Here is a tiny trained network, its code and every weight. The questions are about switching its units off for an input and a class, where a switched-off unit gives its printed mean instead of its output.

import numpy as np


def w(rows, s, z=0):
    codes = np.array(rows[::2]) - 128.0
    scale = np.full(codes.shape[1], s)
    scale[-1] = z or s
    return codes * scale


def norm(h):
    return h / np.sqrt((h * h).mean(-1, keepdims=True) + 1e-5)


def f(y):
    return y / 2 * (1 + np.tanh(0.7978845608 * (y + 0.044715 * y**3)))


def log_softmax(a):
    a = a - a.max(-1, keepdims=True)
    return a - np.log(np.exp(a).sum(-1, keepdims=True))


def net(x, mask):
    res = np.array(x, float).reshape(1, 3) / 4 @ E
    u = 0
    for l in range(3):
        y = f(norm(res) @ A[l][:, :-1].T + A[l][:, -1])
        res = res + np.where(mask[u : u + 9], y, B[l][:, -1]) @ B[l][:, :-1]
        u += 9
    return log_softmax(norm(res)[-1] @ U[:, :-1].T + U[:, -1])


A, B = {}, {}
E = w([
[126,253,152,160,188,126],'x0',
[234,132,124,122,129,52],'x1',
[130,171,7,104,142,143],'x2',
],0.0034)
A[0] = w([
[115,139,135,104,162,130,100],'L0N1',
[139,141,128,134,106,125,111],'L0N2',
[140,118,2,89,135,135,115],'L0N3',
[160,71,120,80,124,112,48],'L0N4',
[69,62,109,104,45,184,95],'L0N5',
[196,55,117,51,124,89,93],'L0N6',
[125,123,131,114,148,125,129],'L0N7',
[190,121,32,79,145,81,3],'L0N8',
[49,174,164,140,209,186,83],'L0N9',
],0.0056,0.0052)
B[0] = w([
[123,152,126,151,140,159,106],'L0N1',
[115,129,125,128,152,120,112],'L0N2',
[136,152,163,24,90,154,254],'L0N3',
[103,167,88,166,98,145,113],'L0N4',
[155,137,149,106,248,127,232],'L0N5',
[79,136,110,181,25,108,209],'L0N6',
[125,128,127,129,125,125,129],'L0N7',
[229,108,111,82,85,150,157],'L0N8',
[160,123,122,144,2,139,214],'L0N9',
],0.0044,0.0023)
A[1] = w([
[158,162,113,193,94,102,36],'L1N1',
[112,130,124,126,120,117,133],'L1N2',
[111,182,135,140,236,156,105],'L1N3',
[95,48,169,145,162,112,72],'L1N4',
[189,167,138,104,220,60,74],'L1N5',
[129,91,2,89,166,154,4],'L1N6',
[124,171,31,137,115,110,83],'L1N7',
[163,120,138,212,105,94,83],'L1N8',
[170,95,113,129,152,107,38],'L1N9',
],0.0075,0.0033)
B[1] = w([
[99,75,140,97,159,164,149],'L1N1',
[135,137,123,130,130,119,131],'L1N2',
[129,64,107,119,60,91,223],'L1N3',
[197,148,49,147,146,172,217],'L1N4',
[171,159,155,131,192,94,252],'L1N5',
[91,146,247,111,114,88,200],'L1N6',
[178,157,76,125,109,180,196],'L1N7',
[2,125,154,141,120,92,190],'L1N8',
[75,150,114,134,94,157,94],'L1N9',
],0.0061,0.002)
A[2] = w([
[33,85,139,41,174,115,3],'L2N1',
[53,134,203,155,94,145,104],'L2N2',
[197,81,48,170,254,191,40],'L2N3',
[124,65,146,78,153,187,122],'L2N4',
[121,136,187,71,198,101,98],'L2N5',
[128,208,65,104,157,148,134],'L2N6',
[138,80,229,91,169,112,92],'L2N7',
[117,185,35,82,113,209,91],'L2N8',
[50,58,67,223,135,70,69],'L2N9',
],0.0065,0.0041)
B[2] = w([
[89,170,104,54,152,86,137],'L2N1',
[211,186,139,62,114,172,233],'L2N2',
[183,59,161,95,156,250,228],'L2N3',
[118,106,136,105,187,128,205],'L2N4',
[74,146,115,167,200,130,195],'L2N5',
[122,78,90,193,132,210,207],'L2N6',
[46,106,65,139,119,134,218],'L2N7',
[54,76,129,197,145,51,250],'L2N8',
[171,53,252,253,110,102,159],'L2N9',
],0.0061,0.002)
U = w([
[174,29,168,120,197,238,183],'0',
[161,59,233,231,53,71,43],'1',
[155,245,213,118,46,205,171],'2',
[79,195,190,202,231,24,66],'3',
[25,130,113,26,199,116,195],'4',
[186,113,55,50,8,73,98],'5',
[36,135,48,235,85,159,247],'6',
[250,194,44,153,209,147,22],'7',
],0.015,0.0013)

Each question gives the input, the list of numbers given to net, and the class t.
The units are the neurons (one row each of A and B). Each row of codes is followed by its name. A weight is (code - 128) times the scale printed after its matrix; where a second scale follows, it is the last column's (A, B and U).
mask holds one flag per neuron, layer by layer. A switched-off neuron (its flag False) gives its mean, the last column of its row in B, instead of its output. The means were averaged over made-up inputs and are rounded, as every weight is.
A unit's drop is (log p(t) with every unit on - log p(t) with that unit switched off) / (log p(t) with every unit on - log p(t) with every unit switched off).
The circuit of an input: a set's keep is (log p(t) with only the set's units on - log p(t) with every unit switched off) / (log p(t) with every unit on - log p(t) with every unit switched off). Starting from the 12 units with the biggest drops (on a tie, the unit counted first), units are removed one at a time, each time the one whose removal leaves the highest keep (on an exact tie, the one counted first), for as long as the keep stays at least 0.8.
units of the circuit, in order: the units of the circuit, biggest drop first
unit that matters most: the unit with the biggest drop
top k neurons: the k neurons with the biggest drops, biggest first
k most important neurons of layer l: the k neurons of layer l with the biggest drops, biggest first
input [6,-5,0], class 2: units of the circuit, in order : [L0N9]
input [0,-4,-8], class 0: units of the circuit, in order : [L0N6, L1N4]
input [0,8,7], class 5: units of the circuit, in order : [L0N5, L0N3]
input [2,-8,0], class 2: 2 most important neurons of layer 1 : [L1N4, L1N7]
input [0,-8,1], class 4: 4 most important neurons of layer 0 : [L0N6, L0N5, L0N9, L0N4]
input [-8,8,-1], class 1: units of the circuit, in order : [L2N9, L0N6, L1N8, L0N3]
input [1,-2,1], class 6: units of the circuit, in order : [L0N9, L2N8]
input [1,0,-3], class 2: top 4 neurons : [L0N5, L1N5, L1N3, L1N8]
input [1,7,-7], class 3: top 2 neurons : [L0N9, L1N3]
input [7,0,8], class 6: top 2 neurons : [L2N8, L0N5]
input [0,-1,4], class 4: top 2 neurons : [L0N3, L0N6]
input [-6,0,7], class 4: top 4 neurons : [L0N9, L0N5, L1N6, L1N3]
input [-7,0,-7], class 0: 2 most important neurons of layer 2 : [L2N3, L2N8]
input [0,1,5], class 5: top 3 neurons : [L0N8, L0N5, L0N3]
input [4,-2,-4], class 2: units of the circuit, in order : [L2N2]
input [0,-1,2], class 4: top 2 neurons : [L1N4, L0N6]
input [-1,-8,8], class 4: 2 most important neurons of layer 1 : [L1N6, L1N4]
input [-6,-1,-6], class 0: top 2 neurons : [L1N4, L0N5]
input [5,-4,2], class 6: top 2 neurons : [L0N9, L2N8]
input [2,-1,1], class 6: unit that matters most : L1N6
input [8,-2,-7], class 2: top 2 neurons : [L2N2, L0N9]
